The symbols move the points like this.
s263: λ>s436, θ>s689, ζ>none, η>s941, κ>none, τ>s178
s438: λ>s80, θ>s394, ζ>s178, η>s603, κ>none, τ>none
s953: λ>s501, θ>s293, ζ>none, η>s390, κ>s178, τ>none
s154: λ>s654, θ>s745, ζ>s53, η>s416, κ>s729, τ>s310
s146: λ>s310, θ>s806, ζ>s231, η>s978, κ>s673, τ>s654
s64: λ>s811, θ>s243, ζ>s673, η>s896, κ>s231, τ>s191
s394: λ>s978, θ>s438, ζ>s951, η>s310, κ>s232, τ>s416
s390: λ>s243, θ>s811, ζ>s97, η>s953, κ>s218, τ>s854
s854: λ>s661, θ>s713, ζ>none, η>none, κ>s941, τ>s390
s729: λ>s895, θ>none, ζ>s713, η>none, κ>s154, τ>s959
s850: λ>s97, θ>s673, ζ>s243, η>s898, κ>s806, τ>s776
s776: λ>none, θ>s895, ζ>s661, η>none, κ>s98, τ>s850
s673: λ>s959, θ>s850, ζ>s64, η>s340, κ>s146, τ>s895
s895: λ>s729, θ>s776, ζ>s191, η>s976, κ>s654, τ>s673
s898: λ>none, θ>s340, ζ>s501, η>s850, κ>s80, τ>none
s162: λ>s231, θ>s218, ζ>s310, η>s951, κ>s811, τ>s53
s98: λ>s745, θ>s654, ζ>s407, η>s464, κ>s776, τ>s806
s520: λ>s951, θ>s66, ζ>s978, η>s231, κ>s896, τ>s716
s811: λ>s64, θ>s390, ζ>s959, η>s293, κ>s162, τ>s713
s501: λ>s953, θ>s896, ζ>s898, η>s243, κ>s66, τ>s908
s689: λ>s716, θ>s263, ζ>s416, η>s53, κ>s857, τ>s951
s857: λ>s478, θ>none, ζ>none, η>s713, κ>s689, τ>s293
s66: λ>s178, θ>s520, ζ>s80, η>s282, κ>s501, τ>s436
s191: λ>s713, θ>s661, ζ>s895, η>s478, κ>s419, τ>s64
s419: λ>s53, θ>s407, ζ>s654, η>s716, κ>s191, τ>s231
s908: λ>none, θ>s478, ζ>none, η>s661, κ>s436, τ>s501
s959: λ>s673, θ>s97, ζ>s811, η>s232, κ>s310, τ>s729
s713: λ>s191, θ>s854, ζ>s729, η>s857, κ>s53, τ>s811
s806: λ>s603, θ>s146, ζ>s282, η>s80, κ>s850, τ>s98
s978: λ>s394, θ>s80, ζ>s520, η>s146, κ>s340, τ>s631
s603: λ>s806, θ>s310, ζ>s218, η>s438, κ>s97, τ>s745
s97: λ>s850, θ>s959, ζ>s390, η>none, κ>s603, τ>none
s232: λ>s340, θ>none, ζ>s293, η>s959, κ>s394, τ>none
s231: λ>s162, θ>s282, ζ>s146, η>s520, κ>s64, τ>s419
s976: λ>none, θ>none, ζ>s478, η>s895, κ>s631, τ>s340
s407: λ>s941, θ>s419, ζ>s98, η>s436, κ>s661, τ>s282
s53: λ>s419, θ>s941, ζ>s154, η>s689, κ>s713, τ>s162
s951: λ>s520, θ>s178, ζ>s394, η>s162, κ>s293, τ>s689
s478: λ>s857, θ>s908, ζ>s976, η>s191, κ>s716, τ>s896
s243: λ>s390, θ>s64, ζ>s850, η>s501, κ>s282, τ>s661
s416: λ>s631, θ>none, ζ>s689, η>s154, κ>none, τ>s394
s310: λ>s146, θ>s603, ζ>s162, η>s394, κ>s959, τ>s154
s631: λ>s416, θ>s464, ζ>s716, η>s654, κ>s976, τ>s978
s282: λ>s218, θ>s231, ζ>s806, η>s66, κ>s243, τ>s407
s941: λ>s407, θ>s53, ζ>s745, η>s263, κ>s854, τ>s218
s716: λ>s689, θ>s436, ζ>s631, η>s419, κ>s478, τ>s520
s293: λ>s896, θ>s953, ζ>s232, η>s811, κ>s951, τ>s857
s436: λ>s263, θ>s716, ζ>s464, η>s407, κ>s908, τ>s66
s745: λ>s98, θ>s154, ζ>s941, η>none, κ>none, τ>s603
s218: λ>s282, θ>s162, ζ>s603, η>s178, κ>s390, τ>s941
s654: λ>s154, θ>s98, ζ>s419, η>s631, κ>s895, τ>s146
s80: λ>s438, θ>s978, ζ>s66, η>s806, κ>s898, τ>s464
s896: λ>s293, θ>s501, ζ>s340, η>s64, κ>s520, τ>s478
s178: λ>s66, θ>s951, ζ>s438, η>s218, κ>s953, τ>s263
s661: λ>s854, θ>s191, ζ>s776, η>s908, κ>s407, τ>s243
s464: λ>none, θ>s631, ζ>s436, η>s98, κ>none, τ>s80
s340: λ>s232, θ>s898, ζ>s896, η>s673, κ>s978, τ>s976

In the rows, zero is written as 40.

The rows follow the links: the fewer symbols apart two points are, the more alike their rows tend to be.

Each row is also shifted at random along 6 hidden directions that mean nothing.

Row, then point:
52 50 37 41 47 44 40 44 37 41 42 34 35 38 29 42 48 38 32 46 37 32 30 31 30 29 27 36 37 41 39 46 42 38 49 38 37 37 46 38 45 -> s478
37 47 42 41 24 42 33 28 42 44 33 53 35 23 41 38 35 30 52 51 41 48 37 33 32 46 29 50 33 40 37 29 37 32 28 41 37 44 37 35 30 -> s941
33 29 37 37 51 46 36 48 32 52 30 47 44 48 38 38 39 37 35 31 38 53 31 52 38 36 42 40 49 34 45 42 40 44 56 51 44 56 44 52 33 -> s953
28 39 49 39 39 35 37 40 45 49 34 25 29 33 43 32 31 28 40 46 51 35 37 40 48 45 38 27 44 31 50 42 41 38 33 36 49 25 41 51 35 -> s407
49 41 46 37 58 31 37 41 34 39 41 32 29 47 51 30 47 42 40 46 44 48 33 44 59 46 43 32 52 44 56 43 46 40 31 42 55 40 30 54 47 -> s419
33 31 40 35 40 41 45 34 34 37 53 29 47 43 54 48 33 53 51 33 44 39 46 45 43 39 36 31 47 32 31 52 40 46 30 35 37 31 44 41 34 -> s806
21 40 41 45 37 40 42 50 41 45 43 22 30 42 49 34 32 33 34 49 50 40 33 52 51 39 40 27 34 38 47 47 41 36 40 35 50 34 50 38 33 -> s661
36 44 38 42 27 35 44 32 48 37 44 30 35 43 24 34 34 42 43 50 48 35 53 39 36 45 37 35 39 32 43 39 39 41 47 40 34 25 37 39 37 -> s464
45 48 40 43 50 35 37 35 34 37 31 49 32 42 26 36 45 36 40 45 32 35 36 31 36 39 34 52 50 38 46 33 41 38 50 42 38 48 34 48 46 -> s689
37 30 45 43 36 47 35 45 37 51 39 29 45 30 50 42 38 30 33 32 49 49 32 48 43 37 43 29 37 39 37 43 35 38 41 37 44 39 46 41 32 -> s243
49 30 43 45 41 51 33 47 41 45 37 30 44 29 26 40 36 30 29 35 45 36 31 31 25 31 45 38 37 26 39 40 38 40 57 37 40 33 43 46 34 -> s501
37 42 45 41 52 35 45 40 44 43 36 30 31 32 44 33 47 43 41 47 51 42 47 38 42 45 34 28 49 44 47 41 43 47 33 37 38 30 35 55 43 -> s654
19 47 42 38 47 39 45 49 45 36 40 43 30 47 46 36 44 48 31 47 36 37 48 44 52 37 37 43 34 45 48 39 46 41 33 38 44 46 43 37 47 -> s729
41 44 47 37 53 64 41 42 42 44 33 30 34 18 47 29 52 38 33 46 60 67 46 36 31 35 30 34 46 45 45 40 38 52 32 52 26 38 11 45 41 -> s895
31 38 34 38 42 46 43 44 40 33 42 50 46 45 33 47 45 46 37 39 33 40 44 38 34 36 45 47 35 44 33 36 40 41 45 43 33 50 37 31 44 -> s232
27 45 45 37 48 51 40 45 28 35 53 28 31 41 49 31 45 44 31 48 46 45 29 41 47 33 31 31 44 38 44 49 42 38 31 38 45 37 30 37 49 -> s191
51 43 47 41 64 34 49 42 39 49 26 50 32 37 46 36 47 44 38 43 32 38 47 39 48 40 31 46 57 38 52 39 43 53 37 39 42 55 41 63 42 -> s154
32 48 34 42 36 28 43 37 51 36 28 47 32 46 25 35 45 38 42 49 38 36 55 34 46 52 41 45 33 54 49 30 41 41 45 44 39 40 41 37 45 -> s416
30 48 43 36 44 37 39 33 35 36 39 49 32 36 45 32 45 37 48 48 39 44 37 37 51 44 36 47 46 44 44 39 42 37 31 43 47 47 33 41 46 -> s53
52 33 36 43 33 48 41 42 42 36 50 37 45 47 38 35 34 51 40 34 43 54 46 47 37 39 49 39 35 36 36 40 33 43 51 51 33 38 34 30 34 -> s898
44 49 33 41 42 25 40 40 38 37 39 33 31 54 27 43 45 39 43 48 40 27 36 35 41 44 37 31 41 42 42 49 45 34 51 40 46 27 51 45 46 -> s716
52 40 43 42 43 39 42 48 47 40 31 53 46 27 47 49 47 42 35 35 28 29 45 35 38 35 45 53 34 40 35 34 42 44 31 25 36 53 50 37 46 -> s959
40 30 38 41 39 34 31 37 34 46 30 52 45 45 31 37 34 37 42 35 35 43 36 45 40 47 48 48 46 36 41 36 41 38 47 50 43 47 31 45 33 -> s178

Start here and follow the symbols in turn, left to right. Where do you end up?
Answers are names.
43 35 37 35 44 39 37 32 41 26 44 53 43 45 33 30 41 55 45 35 34 48 50 33 40 45 51 52 50 41 38 27 40 45 46 53 34 46 19 38 49
τ τ κ κ τ: s416
62 34 36 38 32 30 32 36 41 48 31 37 47 44 30 43 35 30 42 34 49 44 35 48 40 51 51 34 38 44 42 38 41 37 46 48 44 34 35 43 30
κ κ λ η: s218
24 32 37 39 51 26 34 41 40 46 26 50 43 63 35 39 47 32 40 33 39 42 39 43 51 48 53 39 46 54 50 35 47 39 46 48 51 48 44 52 46
ζ κ κ θ: s438
46 32 37 43 38 32 46 38 47 54 27 31 47 47 35 49 38 37 44 30 44 42 49 45 32 45 41 27 43 36 40 47 42 50 46 42 36 34 44 50 28
κ θ θ ζ λ: s953
37 37 34 42 31 40 43 43 51 41 32 29 50 38 29 53 49 35 37 35 48 38 48 39 27 40 44 31 20 55 35 40 43 43 46 42 29 31 45 28 43
η θ θ κ τ: s654
47 30 43 36 40 41 41 34 38 32 41 55 45 31 51 37 31 52 42 31 29 41 48 37 44 42 49 55 49 24 35 33 40 45 32 39 41 48 32 43 37
κ κ κ κ τ τ: s603
30 43 37 39 56 46 42 47 32 41 38 46 33 48 33 38 48 43 33 43 31 39 30 44 38 31 31 45 47 40 47 42 42 41 47 45 42 52 41 48 47
τ η λ ζ: s673
59 38 44 39 40 46 42 44 47 41 33 33 48 30 53 46 48 37 37 35 48 49 45 41 37 39 39 37 30 57 37 40 42 45 28 37 34 41 38 36 40
κ η κ τ ζ: s478
40 45 37 40 30 55 48 36 38 41 50 36 37 30 48 38 30 43 41 49 46 56 45 42 31 35 25 36 34 36 34 48 34 44 32 41 29 35 40 30 29
θ θ τ θ τ: s895
46 30 44 45 29 43 41 47 49 45 33 32 41 33 48 34 33 35 33 34 52 51 50 48 49 44 53 27 30 44 44 36 32 47 41 43 36 35 40 35 34
λ ζ θ λ κ θ: s282
35 42 36 41 34 28 37 37 40 43 43 27 29 51 26 36 34 36 42 47 42 32 38 41 40 44 38 30 43 32 47 45 43 34 46 43 47 27 43 43 37
ζ η θ η ζ: s716
29 39 42 37 45 41 43 32 41 37 46 25 45 33 53 49 47 46 50 33 47 44 46 35 37 40 40 30 48 44 32 49 41 45 28 39 30 31 34 45 47
κ κ η θ: s80
41 35 38 37 50 40 33 30 30 25 55 32 45 48 35 39 42 45 45 36 42 39 33 28 35 40 45 38 51 35 33 46 38 32 46 50 41 31 29 42 48
ζ τ θ τ: s80
